Below are the code and all the weights of a small trained network. Each question names an input and a target symbol and asks about switching units off, where a switched-off unit gives its printed mean instead of its output.

import numpy as np


def w(rows, s, z=0):
    codes = np.array(rows[::2]) - 128.0
    scale = np.full(codes.shape[1], s)
    scale[-1] = z or s
    return codes * scale


def norm(h):
    return h / np.sqrt((h * h).mean(-1, keepdims=True) + 1e-5)


def f(y):
    return np.maximum(y, 0)


def softmax(a):
    e = np.exp(a - a.max(-1, keepdims=True))
    return e / e.sum(-1, keepdims=True)


def log_softmax(a):
    a = a - a.max(-1, keepdims=True)
    return a - np.log(np.exp(a).sum(-1, keepdims=True))


def net(x, mask):
    ids = ['ΛΞβγεζμπστφ'.index(c) for c in x.split()]
    T = len(ids)
    res = E[ids] + P[:T]
    r = norm(res)
    for j in range(2):
        rows = slice(3 * j, 3 * j + 3)
        q, k, v = (r @ M[0][rows].T for M in (Q, K, V))
        z = softmax(np.where(np.tri(T) > 0, q @ k.T / 3**0.5, -1e9)) @ v
        o = O[0][rows]
        res = res + np.where(mask[j], z, o[:, -1]) @ o[:, :-1]
    y = f(norm(res) @ A[0][:, :-1].T + A[0][:, -1])
    res = res + np.where(mask[2:14], y, B[0][:, -1]) @ B[0][:, :-1]
    return log_softmax(norm(res)[-1] @ U[:, :-1].T + U[:, -1])


Q, K, V, O, A, B = {}, {}, {}, {}, {}, {}
E = w([
[212,124,110,99,183,67,130,147],'Λ',
[107,89,107,147,176,126,139,114],'Ξ',
[194,110,167,139,134,151,94,174],'β',
[225,149,90,148,187,151,57,105],'γ',
[120,122,48,141,136,176,64,77],'ε',
[152,108,2,127,157,78,126,90],'ζ',
[175,159,45,55,137,110,72,80],'μ',
[176,64,79,84,82,106,117,161],'π',
[202,68,54,173,145,152,104,135],'σ',
[226,174,47,132,116,79,79,128],'τ',
[132,105,158,69,159,141,127,128],'φ',
],0.0067)
P = w([
[110,139,141,127,125,150,163,145],'0',
[228,95,10,132,135,136,95,96],'1',
[119,140,147,131,120,147,171,122],'2',
[220,91,39,133,141,119,88,93],'3',
[103,137,136,127,137,141,150,155],'4',
[219,91,55,135,138,105,85,89],'5',
[124,126,162,135,119,138,160,108],'6',
[215,88,67,137,141,97,79,87],'7',
[95,132,134,123,143,132,124,164],'8',
[210,80,82,137,145,84,69,82],'9',
[126,121,170,142,105,133,161,94],'10',
[197,74,98,140,144,72,62,81],'11',
[98,127,135,112,154,149,132,190],'12',
],0.012)
Q[0] = w([
[189,111,155,159,88,114,169,5],'h1',
[118,124,81,130,194,113,53,201],'h1',
[157,44,127,107,163,78,45,107],'h1',
[102,182,120,122,144,154,157,181],'h2',
[147,131,160,155,88,134,158,79],'h2',
[114,111,80,107,179,125,50,239],'h2',
],0.014)
K[0] = w([
[73,146,103,132,169,92,63,214],'h1',
[152,127,194,173,65,92,160,9],'h1',
[140,87,158,147,130,39,40,89],'h1',
[116,178,149,142,91,158,192,110],'h2',
[102,139,101,121,146,133,93,211],'h2',
[180,91,171,152,71,116,157,26],'h2',
],0.013)
V[0] = w([
[134,52,88,173,28,126,138,167],'h1',
[165,171,164,230,125,146,101,190],'h1',
[115,133,151,23,38,128,136,190],'h1',
[180,155,163,129,145,2,155,177],'h2',
[134,171,109,131,53,158,77,76],'h2',
[72,96,199,170,143,141,165,95],'h2',
],0.0074)
O[0] = w([
[84,81,176,155,29,73,90,160,141],'h1',
[139,254,78,175,157,63,67,168,104],'h1',
[137,44,84,79,152,99,36,152,33],'h1',
[62,131,22,100,133,194,133,179,114],'h2',
[59,123,188,109,163,90,116,70,146],'h2',
[234,135,63,150,92,117,135,91,2],'h2',
],0.0071,0.0064)
A[0] = w([
[2,192,124,143,81,121,125,204,89],'n1',
[113,114,94,102,95,92,115,20,93],'n2',
[56,154,173,185,94,149,236,163,131],'n3',
[114,80,89,182,175,39,155,121,95],'n4',
[126,170,74,176,127,110,145,71,139],'n5',
[161,203,33,119,89,7,52,149,83],'n6',
[164,126,75,111,191,128,51,114,124],'n7',
[163,132,195,120,128,203,81,197,145],'n8',
[149,232,117,133,115,134,188,170,116],'n9',
[108,197,234,216,26,109,76,219,4],'n10',
[122,81,124,187,153,156,51,119,96],'n11',
[78,94,130,97,89,100,99,211,102],'n12',
],0.0085,0.011)
B[0] = w([
[194,171,141,82,174,88,148,129,186],'n1',
[113,191,103,132,154,136,114,190,212],'n2',
[125,160,78,138,104,118,84,76,252],'n3',
[159,110,81,103,110,174,138,132,196],'n4',
[96,100,163,116,116,130,136,141,254],'n5',
[113,86,110,208,182,138,118,127,190],'n6',
[167,136,143,128,115,85,115,102,242],'n7',
[97,124,84,125,140,111,126,111,212],'n8',
[75,113,178,136,104,157,140,170,218],'n9',
[82,79,90,73,116,6,221,166,180],'n10',
[122,154,163,142,98,142,185,139,212],'n11',
[133,154,154,120,90,140,50,136,182],'n12',
],0.013,0.0038)
U = w([
[134,91,158,104,73,144,42,163,194],'Λ',
[184,105,156,152,68,193,199,149,146],'Ξ',
[46,197,181,158,127,177,137,149,4],'β',
[155,206,110,74,178,102,73,141,138],'γ',
[105,149,63,137,84,151,109,39,91],'ε',
[248,97,93,88,143,135,126,112,209],'ζ',
[181,144,217,149,120,95,121,61,97],'μ',
[100,112,103,116,109,47,184,149,122],'π',
[141,95,107,213,184,129,96,153,167],'σ',
[93,62,160,75,194,167,136,93,130],'τ',
[119,134,47,96,144,196,150,193,122],'φ',
],0.011,0.0028)

Each question gives the input, a string of symbols that net reads in full, and the target symbol t.
The units are the heads (3 rows each of Q, K, V and O) and the neurons (one row each of A and B). Each row of codes is followed by its name. A weight is (code - 128) times the scale printed after its matrix; where a second scale follows, it is the last column's (O, A, B and U).
mask holds one flag per unit, heads first, then neurons. A switched-off unit (its flag False) gives its mean, the last column of its rows in O or B, instead of its output. The means were averaged over made-up inputs and are rounded, as every weight is.
A unit's drop is (log p(t) with every unit on - log p(t) with that unit switched off) / (log p(t) with every unit on - log p(t) with every unit switched off).
The circuit of an input: a set's keep is (log p(t) with only the set's units on - log p(t) with every unit switched off) / (log p(t) with every unit on - log p(t) with every unit switched off). Starting from the 12 units with the biggest drops (on a tie, the unit counted first), units are removed one at a time, each time the one whose removal leaves the highest keep (on an exact tie, the one counted first), for as long as the keep stays at least 0.8.
circuit, biggest first: the units of the circuit, biggest drop first
unit that matters most: the unit with the biggest drop
top k neurons: the k neurons with the biggest drops, biggest first
which heads matter: for each layer, one digit per head in row order, 1 if its drop is at least 0.15 and else 0, layers parted by /
drop when u is switched off: that unit's drop, to one decimal
input ζ γ γ β Ξ ζ μ τ γ σ, target Ξ: top 2 neurons => [n11, n4]
input ζ τ ε π τ π τ π ε μ, target γ: which heads matter => 00
input Ξ ζ β π ζ, target σ: unit that matters most => h1
input μ γ ζ, target τ: which heads matter => 10
input τ γ γ τ Λ β ε β μ ε φ π σ, target ζ: which heads matter => 11
input γ μ τ ε Ξ τ γ γ Ξ Ξ Ξ, target Ξ: which heads matter => 01
input μ σ μ ζ σ, target τ: which heads matter => 10
input π γ ζ Λ σ ζ φ, target π: which heads matter => 10
input σ μ γ τ Λ φ γ σ γ γ β Ξ γ, target σ: which heads matter => 11
input γ τ μ ζ ζ μ π μ ε, target Λ: which heads matter => 10
input τ ζ φ σ Ξ τ γ, target Ξ: which heads matter => 01
input ζ γ γ τ β β π, target σ: circuit, biggest first => [h1, n6]
input ε π Λ, target μ: which heads matter => 01
input γ Λ β γ γ σ ε τ σ ζ ζ σ ε, target ε: which heads matter => 10
input β ε τ Ξ μ ε τ φ ε π σ, target μ: which heads matter => 01
input Λ ζ μ γ φ β π β μ ε μ ζ ζ, target τ: which heads matter => 10
input μ σ σ Ξ ε μ, target γ: which heads matter => 10
input Ξ τ ε π σ τ β π τ σ ε, target γ: unit that matters most => n1
input φ φ ε γ τ Ξ β Λ π τ τ Λ, target ζ: top 2 neurons => [n4, n7]
input β Ξ σ ε ε τ σ σ Λ ε ζ, target φ: unit that matters most => h2
input γ Λ φ Λ β φ, target τ: circuit, biggest first => [h1, h2]
input Ξ π σ, target Ξ: circuit, biggest first => [h2, n9]
input π Ξ μ β μ σ Ξ τ ζ σ β μ ε, target σ: circuit, biggest first => [h1, h2, n6]
input σ φ Λ π σ, target φ: drop when h1 is switched off => 0.1
input ζ φ μ γ ε μ Λ Λ ε β β π, target Λ: drop when h1 is switched off => 0.2
input Ξ Λ μ γ Ξ ζ Ξ ε Λ γ Λ τ σ, target φ: drop when h2 is switched off => 0.9
input μ ζ Λ φ φ, target φ: unit that matters most => h2
input π Λ ζ μ μ π ζ π ε γ β μ Λ, target σ: drop when h1 is switched off => 0.7
